Here is a tiny trained network, its code and every weight. The questions are about switching its units off for an input and a target symbol, where a switched-off unit gives its printed mean instead of its output.

import numpy as np


def w(rows, s, z=0):
    codes = np.array(rows[::2]) - 128.0
    scale = np.full(codes.shape[1], s)
    scale[-1] = z or s
    return codes * scale


def f(y):
    return y / 2 * (1 + np.tanh(0.7978845608 * (y + 0.044715 * y**3)))


def softmax(a):
    e = np.exp(a - a.max(-1, keepdims=True))
    return e / e.sum(-1, keepdims=True)


def log_softmax(a):
    a = a - a.max(-1, keepdims=True)
    return a - np.log(np.exp(a).sum(-1, keepdims=True))


def net(x, mask):
    ids = ['αδεηλμτω'.index(c) for c in x.split()]
    T = len(ids)
    res = E[ids] + P[:T]
    u = 0
    for l in range(2):
        r = res
        for j in range(3):
            rows = slice(2 * j, 2 * j + 2)
            q, k, v = (r @ M[l][rows].T for M in (Q, K, V))
            z = softmax(np.where(np.tri(T) > 0, q @ k.T / 2**0.5, -1e9)) @ v
            o = O[l][rows]
            res = res + np.where(mask[u + j], z, o[:, -1]) @ o[:, :-1]
        u += 3
        y = f(res @ A[l][:, :-1].T + A[l][:, -1])
        res = res + np.where(mask[u : u + 4], y, B[l][:, -1]) @ B[l][:, :-1]
        u += 4
    return log_softmax(res[-1] @ U[:, :-1].T + U[:, -1])


Q, K, V, O, A, B = {}, {}, {}, {}, {}, {}
E = w([
[250,124,103],'α',
[163,174,68],'δ',
[105,114,103],'ε',
[93,121,90],'η',
[122,67,105],'λ',
[54,113,100],'μ',
[135,155,205],'τ',
[67,179,102],'ω',
],0.02)
P = w([
[111,134,182],'0',
[59,80,211],'1',
[62,99,217],'2',
[72,97,214],'3',
[58,99,226],'4',
[57,109,212],'5',
[56,103,227],'6',
[48,91,231],'7',
[75,129,202],'8',
[14,69,254],'9',
[98,173,166],'10',
[59,104,214],'11',
],0.0049)
Q[0] = w([
[117,50,91],'L0H1',
[250,163,133],'L0H1',
[83,111,84],'L0H2',
[152,116,82],'L0H2',
[173,36,142],'L0H3',
[108,111,101],'L0H3',
],0.015)
K[0] = w([
[44,117,151],'L0H1',
[167,253,162],'L0H1',
[102,169,211],'L0H2',
[85,155,172],'L0H2',
[144,126,242],'L0H3',
[141,86,97],'L0H3',
],0.013)
V[0] = w([
[126,122,173],'L0H1',
[156,154,99],'L0H1',
[152,106,19],'L0H2',
[167,249,221],'L0H2',
[189,107,73],'L0H3',
[134,200,182],'L0H3',
],0.012)
O[0] = w([
[78,144,124,119],'L0H1',
[127,109,68,108],'L0H1',
[31,89,95,173],'L0H2',
[143,220,217,1],'L0H2',
[139,100,186,192],'L0H3',
[64,253,161,80],'L0H3',
],0.0078,0.0024)
A[0] = w([
[67,103,105,43],'L0N1',
[103,100,253,93],'L0N2',
[249,204,1,105],'L0N3',
[239,132,172,254],'L0N4',
],0.0067,0.0031)
B[0] = w([
[60,101,2,151],'L0N1',
[11,76,101,153],'L0N2',
[186,163,95,240],'L0N3',
[102,208,131,254],'L0N4',
],0.007,0.0039)
Q[1] = w([
[106,147,91],'L1H1',
[143,124,152],'L1H1',
[129,5,161],'L1H2',
[152,215,80],'L1H2',
[223,139,90],'L1H3',
[70,73,156],'L1H3',
],0.011)
K[1] = w([
[156,73,197],'L1H1',
[148,60,99],'L1H1',
[171,168,90],'L1H2',
[2,96,210],'L1H2',
[191,203,64],'L1H3',
[124,181,218],'L1H3',
],0.0094)
V[1] = w([
[254,187,183],'L1H1',
[215,164,58],'L1H1',
[110,103,67],'L1H2',
[151,122,82],'L1H2',
[95,189,57],'L1H3',
[45,108,211],'L1H3',
],0.0091)
O[1] = w([
[80,45,153,2],'L1H1',
[2,93,204,171],'L1H1',
[75,70,172,203],'L1H2',
[108,111,150,175],'L1H2',
[96,184,110,160],'L1H3',
[201,208,46,54],'L1H3',
],0.0088,0.0042)
A[1] = w([
[2,126,41,60],'L1N1',
[182,254,169,97],'L1N2',
[167,74,176,70],'L1N3',
[96,132,193,255],'L1N4',
],0.0063,0.0048)
B[1] = w([
[88,144,57,222],'L1N1',
[102,2,188,204],'L1N2',
[51,119,80,152],'L1N3',
[165,207,119,255],'L1N4',
],0.0081,0.0045)
U = w([
[164,66,205,75],'α',
[13,120,148,178],'δ',
[168,119,45,224],'ε',
[121,111,53,71],'η',
[171,39,46,137],'λ',
[95,128,29,69],'μ',
[189,255,121,231],'τ',
[29,190,123,3],'ω',
],0.0094,0.0043)

Each question gives the input, a string of symbols that net reads in full, and the target symbol t.
The units are the heads (2 rows each of Q, K, V and O) and the neurons (one row each of A and B). Each row of codes is followed by its name. A weight is (code - 128) times the scale printed after its matrix; where a second scale follows, it is the last column's (O, A, B and U).
mask holds one flag per unit, layer by layer, with each layer's heads first. A switched-off unit (its flag False) gives its mean, the last column of its rows in O or B, instead of its output. The means were averaged over made-up inputs and are rounded, as every weight is.
A unit's drop is (log p(t) with every unit on - log p(t) with that unit switched off) / (log p(t) with every unit on - log p(t) with every unit switched off).
The circuit of an input: a set's keep is (log p(t) with only the set's units on - log p(t) with every unit switched off) / (log p(t) with every unit on - log p(t) with every unit switched off). Starting from the 12 units with the biggest drops (on a tie, the unit counted first), units are removed one at a time, each time the one whose removal leaves the highest keep (on an exact tie, the one counted first), for as long as the keep stays at least 0.8.
circuit, biggest first: the units of the circuit, biggest drop first
unit that matters most: the unit with the biggest drop
k most important neurons: the k neurons with the biggest drops, biggest first
top k neurons in layer l: the k neurons of layer l with the biggest drops, biggest first
which heads matter: for each layer, one digit per head in row order, 1 if its drop is at least 0.15 and else 0, layers parted by /
drop when u is switched off: that unit's drop, to one decimal
input μ μ α δ, target δ: unit that matters most => L1H3
input α τ ω ω, target τ: which heads matter => 010 / 000
input α μ τ α λ α λ ω, target τ: circuit, biggest first => (L0H2, L1H3)
input ω μ λ, target ε: which heads matter => 000 / 101
input α λ α η λ ε, target λ: circuit, biggest first => (L0H3, L1H3, L0H2)
input δ λ α α, target α: which heads matter => 011 / 001
input λ α ω η μ α τ μ α τ η, target α: which heads matter => 010 / 000
input η μ α α δ μ τ, target τ: which heads matter => 000 / 001
input ε μ λ α μ λ ε δ μ μ δ τ, target τ: which heads matter => 000 / 101
input α μ τ α ω ω η η μ, target τ: which heads matter => 010 / 000
input α μ ε α λ δ μ μ, target μ: circuit, biggest first => (L1H3, L1N1, L0H2)
input ε μ δ α α, target δ: circuit, biggest first => (L1H3, L1H1, L0N4)
input α τ η δ τ η, target α: circuit, biggest first => (L1N2, L0H2)
input λ α μ λ, target λ: which heads matter => 011 / 000
input δ δ τ η α ε τ λ λ, target τ: circuit, biggest first => (L0H2)
input ω δ δ ε δ δ μ, target μ: 2 most important neurons => (L1N1, L0N1)
input λ α μ α α δ, target δ: which heads matter => 000 / 101
input μ α ε α α μ λ α λ λ, target λ: top 2 neurons in layer 0 => (L0N4, L0N3)
input δ τ λ ε ε μ α δ α μ λ, target τ: 2 most important neurons => (L1N2, L0N2)
input μ μ η, target ε: top 2 neurons in layer 0 => (L0N3, L0N4)
input α μ η ε, target ε: which heads matter => 000 / 110
input α η λ η, target λ: unit that matters most => L0H3
input α μ λ α, target α: drop when L0N3 is switched off => 0.2
input τ α η, target τ: drop when L0H2 is switched off => 0.3
